Below are the code and all the weights of a small trained network. Each question names an input and a class and asks about switching units off, where a switched-off unit gives its printed mean instead of its output.

import numpy as np


def w(rows, s, z=0):
    codes = np.array(rows[::2]) - 128.0
    scale = np.full(codes.shape[1], s)
    scale[-1] = z or s
    return codes * scale


def norm(h):
    return h / np.sqrt((h * h).mean(-1, keepdims=True) + 1e-5)


def f(y):
    return np.maximum(y, 0)


def log_softmax(a):
    a = a - a.max(-1, keepdims=True)
    return a - np.log(np.exp(a).sum(-1, keepdims=True))


def net(x, mask):
    res = np.array(x, float).reshape(1, 4) / 4 @ E
    u = 0
    for l in range(4):
        y = f(norm(res) @ A[l][:, :-1].T + A[l][:, -1])
        res = res + np.where(mask[u : u + 4], y, B[l][:, -1]) @ B[l][:, :-1]
        u += 4
    return log_softmax(norm(res)[-1] @ U[:, :-1].T + U[:, -1])


A, B = {}, {}
E = w([
[116,58,155,190,101],'x0',
[205,142,68,225,226],'x1',
[126,130,125,130,132],'x2',
[170,243,98,254,115],'x3',
],0.0081)
A[0] = w([
[126,94,255,149,44,253],'0.n1',
[238,79,113,134,188,207],'0.n2',
[89,47,89,202,99,159],'0.n3',
[85,97,151,186,190,127],'0.n4',
],0.0094,0.0039)
B[0] = w([
[83,184,66,136,132,255],'0.n1',
[111,154,58,64,200,245],'0.n2',
[255,17,171,129,87,206],'0.n3',
[144,143,201,36,120,179],'0.n4',
],0.0073,0.0067)
A[1] = w([
[62,202,138,116,168,146],'1.n1',
[46,92,195,127,123,6],'1.n2',
[134,125,179,199,2,106],'1.n3',
[84,106,84,75,17,62],'1.n4',
],0.0075,0.0022)
B[1] = w([
[160,186,181,48,176,224],'1.n1',
[126,11,217,122,25,167],'1.n2',
[2,135,36,62,124,191],'1.n3',
[235,39,148,227,158,254],'1.n4',
],0.0079,0.0039)
A[2] = w([
[96,89,154,248,86,252],'2.n1',
[243,1,90,227,140,150],'2.n2',
[168,43,135,24,115,122],'2.n3',
[205,222,164,133,105,241],'2.n4',
],0.0086,0.0024)
B[2] = w([
[58,221,100,92,81,166],'2.n1',
[58,110,218,177,106,234],'2.n2',
[254,123,58,162,75,254],'2.n3',
[122,1,215,213,97,199],'2.n4',
],0.0087,0.008)
A[3] = w([
[40,134,1,66,171,179],'3.n1',
[101,83,156,12,38,114],'3.n2',
[99,223,131,147,183,53],'3.n3',
[137,181,127,34,68,3],'3.n4',
],0.008,0.0027)
B[3] = w([
[79,207,35,139,44,199],'3.n1',
[100,203,148,164,196,255],'3.n2',
[177,3,165,88,158,159],'3.n3',
[169,44,131,133,176,153],'3.n4',
],0.017,0.004)
U = w([
[230,102,150,93,178,251],'0',
[65,120,252,143,121,46],'1',
[97,183,20,86,94,125],'2',
],0.017,0.0012)

Each question gives the input, the list of numbers given to net, and the class t.
The units are the neurons (one row each of A and B). Each row of codes is followed by its name. A weight is (code - 128) times the scale printed after its matrix; where a second scale follows, it is the last column's (A, B and U).
mask holds one flag per neuron, layer by layer. A switched-off neuron (its flag False) gives its mean, the last column of its row in B, instead of its output. The means were averaged over made-up inputs and are rounded, as every weight is.
A unit's drop is (log p(t) with every unit on - log p(t) with that unit switched off) / (log p(t) with every unit on - log p(t) with every unit switched off).
The circuit of an input: a set's keep is (log p(t) with only the set's units on - log p(t) with every unit switched off) / (log p(t) with every unit on - log p(t) with every unit switched off). Starting from the 12 units with the biggest drops (on a tie, the unit counted first), units are removed one at a time, each time the one whose removal leaves the highest keep (on an exact tie, the one counted first), for as long as the keep stays at least 0.8.
units of the circuit, in order: the units of the circuit, biggest drop first
unit that matters most: the unit with the biggest drop
k most important neurons: the k neurons with the biggest drops, biggest first
top k neurons in layer l: the k neurons of layer l with the biggest drops, biggest first
drop when u is switched off: that unit's drop, to one decimal
input [-6,-6,-1,2], class 1: units of the circuit, in order	(2.n4 0.n2)
input [-2,-7,7,0], class 0: unit that matters most	2.n2
input [0,4,-8,-3], class 2: 2 most important neurons	(0.n2 1.n4)
input [-1,-7,1,-8], class 0: units of the circuit, in order	(2.n3 1.n4)
input [8,-4,3,3], class 2: 2 most important neurons	(1.n3 0.n1)
input [0,-4,3,-4], class 0: 3 most important neurons	(2.n3 0.n3 0.n1)
input [-7,-8,5,8], class 1: 2 most important neurons	(2.n4 2.n3)
input [0,4,-3,-7], class 2: 2 most important neurons	(1.n4 0.n2)
input [-1,1,-4,-4], class 2: 2 most important neurons	(0.n3 2.n4)
input [0,-8,1,-4], class 0: 4 most important neurons	(2.n2 2.n3 2.n4 3.n4)
input [0,-6,-7,-2], class 0: 2 most important neurons	(0.n3 0.n1)
input [-5,2,2,-5], class 2: units of the circuit, in order	(3.n1 0.n3)
input [-7,0,5,4], class 1: 4 most important neurons	(2.n4 0.n2 2.n3 0.n1)
input [-3,-5,-3,5], class 1: units of the circuit, in order	(2.n4)
input [0,8,8,-2], class 2: units of the circuit, in order	(0.n2 3.n1)
input [-5,6,6,-2], class 2: 2 most important neurons	(3.n1 0.n2)
input [-4,-6,0,2], class 1: 3 most important neurons	(0.n3 2.n4 2.n3)
input [-6,-7,0,0], class 0: 2 most important neurons	(2.n2 2.n3)
input [0,-3,7,-5], class 0: 4 most important neurons	(2.n3 0.n3 0.n1 2.n4)
input [4,6,-4,4], class 1: units of the circuit, in order	(2.n2)
input [2,1,5,2], class 1: 2 most important neurons	(2.n2 1.n1)
input [-8,-5,5,6], class 1: 2 most important neurons	(2.n4 0.n2)
input [-8,1,-6,6], class 0: top 2 neurons in layer 3	(3.n3 3.n2)
input [7,-7,-2,4], class 2: drop when 1.n3 is switched off	0.7
input [-2,-4,7,-8], class 0: drop when 2.n2 is switched off	0.2
input [-6,1,8,3], class 0: drop when 2.n2 is switched off	1.5
input [6,-1,7,6], class 2: unit that matters most	1.n3
input [-8,-5,-2,-2], class 0: drop when 2.n1 is switched off	0.0
